Here is a tiny trained network, its code and every weight. The questions are about switching its units off for an input and a target symbol, where a switched-off unit gives its printed mean instead of its output.

import numpy as np


def w(rows, s, z=0):
    codes = np.array(rows[::2]) - 128.0
    scale = np.full(codes.shape[1], s)
    scale[-1] = z or s
    return codes * scale


def f(y):
    return y / 2 * (1 + np.tanh(0.7978845608 * (y + 0.044715 * y**3)))


def softmax(a):
    e = np.exp(a - a.max(-1, keepdims=True))
    return e / e.sum(-1, keepdims=True)


def log_softmax(a):
    a = a - a.max(-1, keepdims=True)
    return a - np.log(np.exp(a).sum(-1, keepdims=True))


def net(x, mask):
    ids = ['ΔΘΣΩαβεζηλμξπτφψ'.index(c) for c in x.split()]
    T = len(ids)
    res = E[ids] + P[:T]
    u = 0
    for l in range(2):
        r = res
        for j in range(3):
            rows = slice(3 * j, 3 * j + 3)
            q, k, v = (r @ M[l][rows].T for M in (Q, K, V))
            z = softmax(np.where(np.tri(T) > 0, q @ k.T / 3**0.5, -1e9)) @ v
            o = O[l][rows]
            res = res + np.where(mask[u + j], z, o[:, -1]) @ o[:, :-1]
        u += 3
        y = f(res @ A[l][:, :-1].T + A[l][:, -1])
        res = res + np.where(mask[u : u + 4], y, B[l][:, -1]) @ B[l][:, :-1]
        u += 4
    return log_softmax(res[-1] @ U[:, :-1].T + U[:, -1])


Q, K, V, O, A, B = {}, {}, {}, {}, {}, {}
E = w([
[143,57,180,135,89,186,76,156,148,129,97],'Δ',
[160,85,156,174,117,85,149,123,142,112,196],'Θ',
[152,156,121,66,153,90,130,118,45,233,176],'Σ',
[54,122,71,108,162,95,97,135,157,230,137],'Ω',
[110,139,129,112,164,137,120,146,7,174,96],'α',
[132,57,135,178,187,145,113,155,88,109,93],'β',
[108,122,173,159,89,134,131,176,143,65,202],'ε',
[95,98,104,174,119,74,115,142,187,70,119],'ζ',
[98,169,127,98,87,108,96,139,108,144,153],'η',
[96,162,89,153,113,52,131,69,99,212,120],'λ',
[177,144,125,93,40,49,135,90,125,121,108],'μ',
[53,116,133,195,148,144,98,169,133,77,131],'ξ',
[177,59,145,117,155,140,75,209,113,99,160],'π',
[142,52,57,16,196,166,113,156,188,150,39],'τ',
[79,112,126,105,107,138,4,178,163,164,193],'φ',
[116,128,75,29,82,104,86,150,253,140,134],'ψ',
],0.012)
P = w([
[91,92,165,127,42,119,58,208,70,138,157],'0',
[225,152,94,215,85,120,168,182,146,199,110],'1',
[169,37,61,155,110,157,148,52,84,117,170],'2',
[113,68,177,155,63,105,183,130,108,150,63],'3',
[205,143,59,190,154,142,164,222,153,157,130],'4',
[127,66,71,142,155,152,139,64,77,79,181],'5',
[113,72,163,158,129,63,191,126,129,156,126],'6',
[214,213,68,192,204,154,160,182,147,155,155],'7',
[104,105,57,64,176,144,122,55,77,118,171],'8',
[110,80,173,150,152,70,179,122,159,115,99],'9',
[188,233,103,178,217,177,117,195,140,143,142],'10',
[95,96,89,46,200,148,89,69,117,105,166],'11',
[130,84,202,98,177,100,162,137,186,128,96],'12',
[171,200,125,159,254,168,87,204,182,149,116],'13',
],0.0097)
Q[0] = w([
[121,159,248,161,163,61,204,129,156,154,150],'0.h1',
[179,121,1,73,161,205,160,119,129,93,67],'0.h1',
[151,203,90,111,106,144,22,120,139,109,128],'0.h1',
[170,181,106,129,96,219,171,160,162,127,107],'0.h2',
[74,203,107,135,154,109,120,146,112,133,136],'0.h2',
[81,88,75,65,147,98,139,126,179,206,130],'0.h2',
[71,137,104,137,105,118,108,73,119,154,161],'0.h3',
[35,65,143,149,158,131,38,145,90,138,171],'0.h3',
[118,168,75,174,116,199,101,212,145,173,108],'0.h3',
],0.0054)
K[0] = w([
[67,190,159,249,106,16,228,131,23,98,172],'0.h1',
[169,132,57,55,218,234,94,120,127,86,132],'0.h1',
[92,211,81,76,190,54,2,176,223,174,46],'0.h1',
[127,204,172,134,128,176,75,94,144,138,199],'0.h2',
[169,165,23,230,179,129,182,86,77,123,184],'0.h2',
[94,161,79,109,198,63,173,117,145,26,97],'0.h2',
[121,112,146,108,111,77,165,56,176,218,126],'0.h3',
[181,118,116,207,152,96,174,159,98,133,108],'0.h3',
[179,203,51,100,189,197,97,197,225,133,144],'0.h3',
],0.0049)
V[0] = w([
[189,121,153,75,160,162,78,128,100,118,165],'0.h1',
[177,120,83,70,187,235,121,176,166,161,98],'0.h1',
[188,116,69,98,102,88,123,118,246,156,138],'0.h1',
[254,120,156,165,119,133,126,136,127,119,175],'0.h2',
[124,30,134,135,92,97,77,177,171,117,147],'0.h2',
[91,100,116,108,47,161,34,174,73,249,123],'0.h2',
[58,110,183,116,50,102,94,109,88,73,134],'0.h3',
[54,165,156,99,99,188,95,186,171,112,206],'0.h3',
[87,197,104,131,123,127,88,109,62,168,162],'0.h3',
],0.0071)
O[0] = w([
[200,76,121,72,83,208,120,122,124,117,183,149],'0.h1',
[192,101,112,142,162,120,160,141,133,129,180,254],'0.h1',
[82,213,123,155,110,76,209,90,128,133,253,215],'0.h1',
[240,153,171,181,92,169,152,116,74,112,165,123],'0.h2',
[56,84,114,169,105,155,136,178,57,124,141,222],'0.h2',
[103,146,26,139,156,164,120,126,69,180,126,221],'0.h2',
[6,59,105,90,79,228,135,171,124,134,76,70],'0.h3',
[96,181,100,172,180,222,111,142,147,101,129,105],'0.h3',
[111,155,70,82,142,154,84,92,129,147,121,83],'0.h3',
],0.0066,0.0067)
A[0] = w([
[54,74,197,124,100,85,121,186,124,177,83,253],'0.n1',
[158,160,135,134,165,118,114,103,56,104,70,123],'0.n2',
[104,101,92,116,133,140,135,2,87,117,214,234],'0.n3',
[163,123,109,166,103,59,172,155,124,144,131,162],'0.n4',
],0.0077,0.0023)
B[0] = w([
[120,179,123,97,91,87,160,225,110,58,1,202],'0.n1',
[139,67,103,134,127,94,110,106,250,138,145,131],'0.n2',
[77,29,112,108,135,93,107,162,93,103,161,254],'0.n3',
[74,199,133,142,147,244,136,166,113,139,74,249],'0.n4',
],0.0071,0.0059)
Q[1] = w([
[83,32,127,86,94,65,74,79,42,64,95],'1.h1',
[53,21,153,29,45,55,92,22,209,133,117],'1.h1',
[164,179,50,154,216,180,152,254,60,180,162],'1.h1',
[106,115,84,181,156,135,84,162,83,119,173],'1.h2',
[39,27,149,34,91,150,64,11,92,28,127],'1.h2',
[154,102,136,98,163,111,145,53,158,133,138],'1.h2',
[101,55,176,105,153,103,76,139,127,94,162],'1.h3',
[152,196,181,109,151,126,129,155,126,187,83],'1.h3',
[205,126,96,177,131,134,146,194,190,134,122],'1.h3',
],0.0057)
K[1] = w([
[105,110,79,151,86,111,140,143,77,110,107],'1.h1',
[123,152,68,145,104,199,166,120,65,157,98],'1.h1',
[143,136,167,78,127,95,91,138,162,131,147],'1.h1',
[116,110,138,108,123,128,86,132,126,87,136],'1.h2',
[87,149,65,159,81,195,111,158,1,150,102],'1.h2',
[124,124,117,165,145,159,105,152,104,150,158],'1.h2',
[103,113,85,117,109,173,76,128,93,122,152],'1.h3',
[163,95,159,172,121,102,121,103,131,142,143],'1.h3',
[190,154,173,122,163,111,129,106,139,115,127],'1.h3',
],0.0089)
V[1] = w([
[140,119,137,176,215,144,150,149,42,174,106],'1.h1',
[134,117,107,67,149,208,217,136,154,157,66],'1.h1',
[109,153,156,99,59,97,99,137,116,126,72],'1.h1',
[102,139,151,190,82,254,78,159,95,96,93],'1.h2',
[138,76,134,203,236,75,114,194,124,105,63],'1.h2',
[129,111,102,22,184,180,72,126,132,155,81],'1.h2',
[81,184,111,97,112,45,143,89,110,208,83],'1.h3',
[221,26,118,90,122,113,89,127,39,122,195],'1.h3',
[48,106,93,132,148,168,63,159,114,149,177],'1.h3',
],0.007)
O[1] = w([
[127,116,158,53,133,143,81,58,75,95,53,207],'1.h1',
[146,109,244,184,162,132,185,121,58,93,125,184],'1.h1',
[130,102,117,115,122,116,125,169,108,133,177,111],'1.h1',
[170,174,80,161,141,94,88,99,100,177,120,188],'1.h2',
[13,135,128,132,133,206,81,93,140,189,135,206],'1.h2',
[126,247,182,144,135,202,185,169,82,183,84,185],'1.h2',
[188,118,178,61,119,167,83,189,105,159,192,111],'1.h3',
[89,128,1,123,69,153,151,133,58,117,118,143],'1.h3',
[124,127,155,48,68,80,169,110,200,146,51,255],'1.h3',
],0.0078,0.0099)
A[1] = w([
[158,141,79,200,149,131,178,214,157,135,221,60],'1.n1',
[191,13,108,138,129,4,98,111,136,132,181,93],'1.n2',
[66,3,135,120,187,126,151,79,101,103,147,105],'1.n3',
[88,32,20,124,114,77,106,107,116,64,157,3],'1.n4',
],0.0058,0.0018)
B[1] = w([
[161,139,64,153,87,94,149,139,225,163,124,210],'1.n1',
[150,76,52,181,217,98,163,148,132,49,148,186],'1.n2',
[124,126,168,147,40,168,114,84,255,134,198,255],'1.n3',
[173,215,193,145,79,151,147,91,73,25,144,207],'1.n4',
],0.0097,0.0035)
U = w([
[77,115,100,88,89,95,178,241,88,75,68,181],'Δ',
[101,26,133,103,129,70,195,144,138,88,76,243],'Θ',
[117,94,158,100,56,173,173,99,157,105,146,200],'Σ',
[139,83,198,77,114,168,159,104,200,161,116,36],'Ω',
[159,90,150,105,136,169,109,200,100,123,176,163],'α',
[142,112,98,157,160,125,116,92,108,152,107,90],'β',
[152,103,97,156,136,134,124,191,101,107,150,149],'ε',
[98,72,130,164,161,132,71,146,150,134,164,200],'ζ',
[152,187,92,136,118,117,138,95,110,116,114,3],'η',
[157,155,178,143,157,112,76,97,144,153,130,158],'λ',
[206,164,166,140,132,100,135,144,106,123,124,135],'μ',
[135,136,104,159,192,89,87,113,133,119,95,115],'ξ',
[161,152,76,155,158,147,72,122,101,61,132,216],'π',
[145,200,204,170,205,202,253,143,75,105,148,55],'τ',
[63,129,37,127,114,190,76,123,148,188,186,83],'φ',
[205,180,114,172,65,98,213,134,196,197,113,27],'ψ',
],0.0056,0.0027)

Each question gives the input, a string of symbols that net reads in full, and the target symbol t.
The units are the heads (3 rows each of Q, K, V and O) and the neurons (one row each of A and B). Each row of codes is followed by its name. A weight is (code - 128) times the scale printed after its matrix; where a second scale follows, it is the last column's (O, A, B and U).
mask holds one flag per unit, layer by layer, with each layer's heads first. A switched-off unit (its flag False) gives its mean, the last column of its rows in O or B, instead of its output. The means were averaged over made-up inputs and are rounded, as every weight is.
A unit's drop is (log p(t) with every unit on - log p(t) with that unit switched off) / (log p(t) with every unit on - log p(t) with every unit switched off).
The circuit of an input: a set's keep is (log p(t) with only the set's units on - log p(t) with every unit switched off) / (log p(t) with every unit on - log p(t) with every unit switched off). Starting from the 12 units with the biggest drops (on a tie, the unit counted first), units are removed one at a time, each time the one whose removal leaves the highest keep (on an exact tie, the one counted first), for as long as the keep stays at least 0.8.
circuit, biggest first: the units of the circuit, biggest drop first
most important unit: the unit with the biggest drop
top k neurons: the k neurons with the biggest drops, biggest first
heads that matter: for each layer, one digit per head in row order, 1 if its drop is at least 0.15 and else 0, layers parted by /
input η α φ ψ β Σ ξ β τ ψ Δ π Σ ψ, target ψ: circuit, biggest first	1.h1; 1.n1; 0.n3; 0.h1
input ψ Ω τ Σ η, target τ: circuit, biggest first	0.h3; 0.n4; 1.h2; 0.n3
input τ π β τ β β α α Θ λ Ω π, target Σ: circuit, biggest first	1.n3; 1.n4; 1.h2; 0.n3
input ζ Θ β, target ζ: top neuron	0.n1
input Θ β ζ λ ζ Θ π ξ ζ ε, target Δ: circuit, biggest first	0.h1; 0.n1
input β ζ τ α, target Δ: circuit, biggest first	0.n1; 0.h1
input μ Δ τ, target ε: top 2 neurons	1.n2; 0.n3
input φ β ψ β α Σ τ Δ β, target ψ: circuit, biggest first	1.h2; 1.h3; 0.h3; 0.h2
input Σ τ τ τ ψ η, target Δ: heads that matter	011 / 011
input α Σ Ω, target τ: heads that matter	111 / 110
input Σ ζ Θ ε β τ, target Δ: heads that matter	111 / 011
input τ ε τ ζ ψ φ η τ Δ λ ζ Θ, target Σ: top 3 neurons	1.n3; 1.n4; 0.n3
input Σ τ α Δ ψ Δ ξ λ φ, target Δ: heads that matter	011 / 011
input ξ Σ τ τ β, target τ: most important unit	0.n4
input Θ τ τ π Ω λ, target π: top 3 neurons	1.n4; 0.n3; 1.n2
input Δ τ π β ψ φ Θ α ψ ψ λ, target ψ: circuit, biggest first	1.h1; 1.n1
input α μ η β Ω τ ε, target Δ: heads that matter	101 / 000
input π ψ φ α α μ, target η: top 2 neurons	1.n4; 0.n3
input ψ α ψ Θ ψ β Ω, target Δ: heads that matter	100 / 000
input β α τ Θ τ Σ β ξ α λ, target Δ: most important unit	0.n1
input τ α ψ λ β β μ τ, target τ: heads that matter	010 / 100
input τ α η ε τ α ξ π Σ, target Σ: heads that matter	000 / 001
input ψ τ ζ, target Θ: circuit, biggest first	1.h2; 0.h1
input τ λ τ Θ μ τ α, target Δ: top 3 neurons	0.n1; 0.n4; 1.n3
input τ τ μ Θ π β, target Σ: top 2 neurons	1.n3; 1.n4
input ψ τ μ τ τ π β, target Δ: top 2 neurons	0.n1; 0.n3
input Θ Θ Θ ξ λ Ω, target π: top 3 neurons	1.n4; 1.n2; 0.n4
input Θ τ η Θ Σ λ Θ α Σ ψ Θ μ, target π: heads that matter	010 / 010
input Ω τ τ ξ α Θ τ Ω ξ, target Ω: most important unit	1.h3
